Below are the code and all the weights of a small trained network. Each question names an input and a target symbol and asks about switching units off, where a switched-off unit gives its printed mean instead of its output.

import numpy as np


def w(rows, s, z=0):
    codes = np.array(rows[::2]) - 128.0
    scale = np.full(codes.shape[1], s)
    scale[-1] = z or s
    return codes * scale


def norm(h):
    return h / np.sqrt((h * h).mean(-1, keepdims=True) + 1e-5)


def f(y):
    return y / 2 * (1 + np.tanh(0.7978845608 * (y + 0.044715 * y**3)))


def softmax(a):
    e = np.exp(a - a.max(-1, keepdims=True))
    return e / e.sum(-1, keepdims=True)


def log_softmax(a):
    a = a - a.max(-1, keepdims=True)
    return a - np.log(np.exp(a).sum(-1, keepdims=True))


def net(x, mask):
    ids = ['γεηξπσφ'.index(c) for c in x.split()]
    T = len(ids)
    res = E[ids] + P[:T]
    u = 0
    for l in range(2):
        q, k, v = (norm(res) @ M[l].T for M in (Q, K, V))
        z = softmax(np.where(np.tri(T) > 0, q @ k.T / 3**0.5, -1e9)) @ v
        res = res + np.where(mask[u], z, O[l][:, -1]) @ O[l][:, :-1]
        u += 1
        y = f(norm(res) @ A[l][:, :-1].T + A[l][:, -1])
        res = res + np.where(mask[u : u + 4], y, B[l][:, -1]) @ B[l][:, :-1]
        u += 4
    return log_softmax(norm(res)[-1] @ U[:, :-1].T + U[:, -1])


Q, K, V, O, A, B = {}, {}, {}, {}, {}, {}
E = w([
[106,158,101,103,130,80],'γ',
[107,154,122,158,171,109],'ε',
[177,76,188,250,95,107],'η',
[195,87,154,136,152,97],'ξ',
[175,75,130,72,94,203],'π',
[120,182,143,108,157,35],'σ',
[151,117,34,121,82,125],'φ',
],0.021)
P = w([
[70,75,2,104,219,93],'0',
[105,183,54,106,199,72],'1',
[105,171,110,107,162,76],'2',
[106,170,134,111,134,85],'3',
[99,156,152,110,123,89],'4',
[95,148,170,102,100,91],'5',
[104,156,177,112,95,108],'6',
[94,143,184,118,91,114],'7',
[90,134,204,104,80,132],'8',
[85,143,192,122,80,133],'9',
[84,148,198,128,85,140],'10',
],0.006)
Q[0] = w([
[30,179,179,79,165,221],'L0H0',
[208,49,116,140,1,202],'L0H0',
[200,48,71,170,124,175],'L0H0',
],0.0086)
K[0] = w([
[59,113,189,89,98,254],'L0H0',
[235,57,180,74,244,131],'L0H0',
[122,43,78,136,175,100],'L0H0',
],0.01)
V[0] = w([
[164,89,119,16,118,181],'L0H0',
[104,176,45,254,74,81],'L0H0',
[230,119,137,136,169,181],'L0H0',
],0.0076)
O[0] = w([
[124,137,119,3,133,39,10],'L0H0',
[149,56,119,127,7,193,252],'L0H0',
[4,32,170,17,227,157,4],'L0H0',
],0.0065,0.0047)
A[0] = w([
[144,150,136,206,83,195,94],'L0N0',
[166,93,146,86,149,137,158],'L0N1',
[116,161,106,111,192,74,4],'L0N2',
[87,204,255,140,180,76,60],'L0N3',
],0.0091,0.0029)
B[0] = w([
[85,112,79,68,164,78,254],'L0N0',
[79,115,72,155,116,94,132],'L0N1',
[170,129,175,153,83,137,121],'L0N2',
[126,255,149,123,103,122,134],'L0N3',
],0.012,0.0083)
Q[1] = w([
[131,53,84,162,103,132],'L1H0',
[103,118,5,120,109,87],'L1H0',
[79,105,216,110,179,186],'L1H0',
],0.016)
K[1] = w([
[140,75,188,156,186,81],'L1H0',
[161,115,149,75,174,7],'L1H0',
[75,106,110,109,117,222],'L1H0',
],0.017)
V[1] = w([
[114,252,166,101,79,78],'L1H0',
[43,180,105,84,156,88],'L1H0',
[160,51,248,141,115,123],'L1H0',
],0.0045)
O[1] = w([
[97,75,121,124,77,182,177],'L1H0',
[125,172,192,156,125,220,199],'L1H0',
[211,101,2,177,88,46,5],'L1H0',
],0.0068,0.0024)
A[1] = w([
[27,127,119,146,180,155,2],'L1N0',
[176,41,75,107,98,250,117],'L1N1',
[153,130,79,117,104,151,59],'L1N2',
[152,145,93,107,52,200,29],'L1N3',
],0.013,0.0031)
B[1] = w([
[79,144,72,174,145,114,254],'L1N0',
[187,177,84,99,249,160,169],'L1N1',
[95,152,183,142,166,132,158],'L1N2',
[132,89,181,137,78,180,186],'L1N3',
],0.015,0.0061)
U = w([
[217,250,134,143,102,79,2],'γ',
[58,160,67,199,132,134,105],'ε',
[130,106,233,179,189,71,47],'η',
[228,19,186,212,163,61,224],'ξ',
[245,138,99,156,166,209,170],'π',
[131,107,163,123,18,161,225],'σ',
[122,100,128,1,121,90,116],'φ',
],0.0096,0.0038)

Each question gives the input, a string of symbols that net reads in full, and the target symbol t.
The units are the heads (3 rows each of Q, K, V and O) and the neurons (one row each of A and B). Each row of codes is followed by its name. A weight is (code - 128) times the scale printed after its matrix; where a second scale follows, it is the last column's (O, A, B and U).
mask holds one flag per unit, layer by layer, with each layer's heads first. A switched-off unit (its flag False) gives its mean, the last column of its rows in O or B, instead of its output. The means were averaged over made-up inputs and are rounded, as every weight is.
A unit's drop is (log p(t) with every unit on - log p(t) with that unit switched off) / (log p(t) with every unit on - log p(t) with every unit switched off).
The circuit of an input: a set's keep is (log p(t) with only the set's units on - log p(t) with every unit switched off) / (log p(t) with every unit on - log p(t) with every unit switched off). Starting from all 10 units, units are removed one at a time, each time the one whose removal leaves the highest keep (on an exact tie, the one counted first), for as long as the keep stays at least 0.8.
units of the circuit, in order: the units of the circuit, biggest drop first
top k neurons: the k neurons with the biggest drops, biggest first
top k neurons in layer l: the k neurons of layer l with the biggest drops, biggest first
drop when u is switched off: that unit's drop, to one decimal
input γ ε η γ φ η ε ε ξ ξ, target η: units of the circuit, in order -> (L0H0, L0N3)
input ε ξ φ ε σ, target σ: units of the circuit, in order -> (L0H0, L1H0, L0N0, L1N0)
input ξ γ ε ε ε γ ε, target γ: units of the circuit, in order -> (L0H0, L1N0)
input ξ π φ, target φ: units of the circuit, in order -> (L0H0)
input ξ π ε γ φ γ π γ γ γ ε, target γ: top 3 neurons -> (L1N0, L0N0, L0N1)
input ε ε γ φ ξ φ ξ γ φ, target π: top 2 neurons -> (L0N3, L0N0)
input ε ε ξ ε ε ξ φ γ, target σ: top 2 neurons in layer 0 -> (L0N3, L0N1)
input ξ γ ε ε ξ, target η: top 4 neurons -> (L0N3, L0N0, L0N1, L0N2)
input ε ε ξ γ, target γ: top 2 neurons -> (L1N0, L0N1)
input ε η ε ε φ, target π: top 2 neurons -> (L1N1, L1N0)
input ε ξ φ ε ε γ, target γ: drop when L0N1 is switched off -> 0.2
input ε ε ξ γ ε ε σ ε ε η, target η: drop when L0N3 is switched off -> 0.1
input φ σ ε ε φ φ ξ ε, target φ: drop when L0H0 is switched off -> 0.8
input ε π γ π ξ π ε φ γ π η, target η: units of the circuit, in order -> (L0H0)
input γ ε ε ε ε φ γ, target σ: drop when L0H0 is switched off -> 0.0
